Each row is followed by its group and then its class within the group.
[ 1.68 -1.73 -0.87 -0.60 -3.31 -0.77 -0.47  0.39  1.09 -0.57 -0.10 -1.37
 -3.35  2.78  0.50 -4.10  0.31 -0.28] => j417/(41)
[-0.06 -0.39 -0.59  0.88  0.71 -0.33  0.07  0.19 -2.23 -0.09  0.34 -1.24
 -2.10  2.43 -0.69  1.08 -0.16 -1.01] => j417/(24)
[ 1.30 -1.18 -2.22  1.94  1.45  1.67 -0.76  0.74 -0.35  2.65 -1.11 -1.62
 -3.20  1.44 -2.36 -2.00  3.10 -4.88] => j928/(28)
[-0.07 -2.52 -1.16 -2.48  3.68  4.88  0.45 -0.04  0.67  0.14 -1.55 -2.02
 -2.27  1.80 -1.76 -1.21  3.21 -3.12] => j928/(28)
[-0.39  1.12 -3.90  2.79 -4.10  6.32 -3.19  3.75 -0.22 -2.16  0.30 -1.46
 -5.25 -1.67  0.22  1.08  1.94 -2.09] => j928/(38)
[ 2.79  1.04 -1.69  0.88 -2.16  1.66 -1.84  1.39  0.73 -1.18 -1.50 -1.84
 -2.31  1.66 -0.85 -0.39  0.96  1.01] => j417/(41)
[ 0.12 -2.62 -0.85 -0.56  2.93  3.16 -0.19 -0.32  0.98  0.14 -3.43  0.72
  0.05  1.19  1.68 -1.80  1.53  0.37] => j928/(38)
[-1.09 -2.25 -0.46  0.89  3.47  4.43 -0.39  0.48  0.99  0.33 -0.60 -2.43
 -2.08  2.75  0.15 -0.40  0.31  0.71] => j928/(38)
[-0.52 -1.31 -3.25 -0.14 -1.77  2.33 -2.86  3.02 -0.74  1.02 -0.01 -0.27
 -2.42 -1.54 -0.71 -0.56  0.17  0.39] => j928/(31)
[ 1.84 -0.37 -0.87  0.51  0.74 -0.41 -1.23  1.88  0.40  0.37  0.29 -0.88
 -0.20  0.43  0.33 -2.47  0.22  1.75] => j417/(41)
[ 0.15  7.14 -1.50 -0.58  1.19  1.97 -0.38  1.52  2.00  2.50  1.49 -1.09
 -3.80  2.85 -3.49 -3.10  1.61  0.59] => j928/(38)
[ 0.46 -2.08 -1.09 -0.64  1.56  1.82  1.66 -0.35 -0.12  0.74 -0.64 -1.19
 -1.93  2.35 -3.94 -2.08  2.29  0.37] => j928/(38)
[ 1.53 -2.34 -1.30 -1.00  2.13  0.93  0.95 -0.45  0.82  2.64 -0.67 -0.12
 -0.07  0.62 -1.75 -0.79  2.18  2.32] => j928/(31)
[ 0.13  1.04 -3.46  2.97  1.65  2.87  2.27  1.58 -0.05  1.87 -1.38 -1.39
 -0.57 -0.82 -0.58 -0.41 -2.23 -1.32] => J867/(35)
[ 0.16 -1.75 -0.27 -0.09  0.80  1.74  0.73  0.77  0.35  0.57  0.57 -0.94
 -1.93 -3.30 -1.95 -0.20  1.06 -1.05] => j928/(38)
[-0.77  1.40 -3.14  0.83 -4.76  2.64  1.39  2.09  0.79 -2.16 -1.49 -2.43
 -1.18  1.71  0.27 -3.00  0.96 -2.35] => j417/(29)
[ 1.09 -0.27 -0.35  0.99  0.67  0.68 -0.54 -0.93 -0.66 -1.75  0.00 -1.90
 -0.65  2.15  0.07 -0.52 -0.85 -0.41] => j417/(24)
[-0.77 -0.31  0.40  0.31  1.74  2.22  0.20 -0.84  0.89 -0.46 -1.53 -1.43
 -2.68  1.03 -3.74 -2.54  0.43 -1.43] => j928/(28)
[ 0.23 -1.18  0.52  1.64 -1.38 -3.07 -0.72  1.94  1.99 -1.14 -0.02 -1.87
 -1.85 -0.08  0.36 -1.14 -0.51 -1.37] => j417/(29)
[ 0.73 -2.23 -0.33  0.45  3.40  2.30 -0.56  0.91  1.07  0.96 -0.54 -1.54
 -2.98 -0.77 -1.32 -1.57  0.68 -1.45] => j928/(38)

Each row is followed by its group and then its class within the group.
[-1.51 -2.05  0.16  2.75  1.13  0.59 -0.33 -2.51  1.05 -2.97  0.24 -2.75
 -0.37 -2.35 -0.66  0.67 -0.69  0.82] => j261/F
[-0.46 -0.77  0.20  0.93  0.70  0.12  0.59 -3.10 -3.07 -1.13 -0.53 -1.29
  0.01 -3.18 -0.93  0.08 -0.06  3.77] => j678/G
[-1.54 -0.76  0.44  0.38  0.98  1.17  0.73 -3.12 -0.77 -0.62 -0.78 -1.72
 -0.97 -1.53 -1.90 -0.74  0.13  2.12] => j678/X
[-0.87 -2.61 -0.15  2.00  0.79  0.54  0.23 -3.62  0.83 -1.90 -1.38 -2.11
  0.21 -2.60 -2.35  0.09 -0.30  3.41] => j678/X
[-1.19 -2.63 -0.05  1.18  1.08  0.75  0.20 -2.66 -0.85  0.13 -0.77  4.48
 -0.43 -1.94 -2.55 -0.68  0.48  1.47] => j678/X
[ 1.02 -1.17  0.40  0.07 -0.15  0.05  0.11 -1.99 -0.73  1.55 -0.71  0.06
  0.13 -1.49 -0.09  2.28  0.59 -0.52] => j678/E
[-0.55 -2.06  0.03 -0.97  0.24  1.06 -0.02 -1.64 -0.88 -0.95 -1.20 -1.57
 -0.28 -0.44 -0.91 -0.01  0.47  2.21] => j678/E
[-1.07 -0.29  0.30  1.65  1.75  0.94 -0.11 -1.47  2.39 -1.96 -0.59 -3.00
 -0.80 -2.48 -1.20  0.77 -0.10 -0.17] => j261/W
[ 0.06 -0.69  0.33  1.77  0.60  0.44  0.90 -1.96 -0.52 -1.64 -0.63 -0.50
  0.07 -1.98 -1.73 -0.31 -0.35 -0.16] => j678/X
[-1.78 -0.70  0.39  1.77  1.06  0.80  0.11 -1.95  1.24 -1.84 -0.57 -3.05
 -1.13 -2.53 -0.28  0.50 -0.12  1.27] => j261/W
[ 0.21 -1.29  0.32  1.91  0.77  0.16  0.37 -2.16  0.55  0.03 -0.41 -0.14
 -0.38 -1.60 -1.69 -0.49 -0.94  0.25] => j678/X
[ 1.17 -0.14 -0.28  1.49  0.01 -0.50  0.05 -1.82 -3.46 -0.82  0.08  1.15
  0.34 -0.98 -0.97 -0.33 -0.02 -1.36] => j678/X
[-1.64 -2.53  0.93 -1.16  0.37  1.30  1.66 -2.43 -2.15 -0.08 -0.79 -0.20
  1.32  0.18 -1.05  0.05  0.08  2.26] => j678/E
[-1.40  0.19  0.47  2.58  1.41  0.54 -0.09 -2.33  2.00 -2.13  0.68 -0.16
 -0.75 -2.02 -0.22  0.54 -1.22  0.15] => j261/F
[-0.79 -0.77  2.06  1.73  1.14  0.65  0.06 -1.51  2.79 -2.38 -1.00 -2.09
 -0.29 -2.39 -1.02  1.86 -0.29 -0.64] => j261/W
[-1.39  0.11  0.33  1.78  0.85  1.08 -0.21 -1.12  2.15 -1.16 -0.59 -1.71
 -0.23 -0.94 -0.49  0.18 -0.32 -0.75] => j261/W
[-0.70 -1.12  0.69  1.36  0.64 -0.02 -0.22 -1.59  0.61 -1.05 -0.34 -2.07
  0.31 -1.30 -0.20 -0.12 -0.22  0.85] => j678/G
[-1.82  0.47  0.29  2.63 -0.35 -0.27  0.56  0.89  1.76  0.36 -0.33 -1.12
 -0.37 -2.23  0.82  2.74  0.35 -2.12] => j261/W
[-0.38 -2.01  0.93 -0.66  0.34  1.55 -0.31 -2.55 -1.26  0.12 -0.88  0.24
  0.15 -1.85 -1.24 -0.83  0.34  2.77] => j678/E
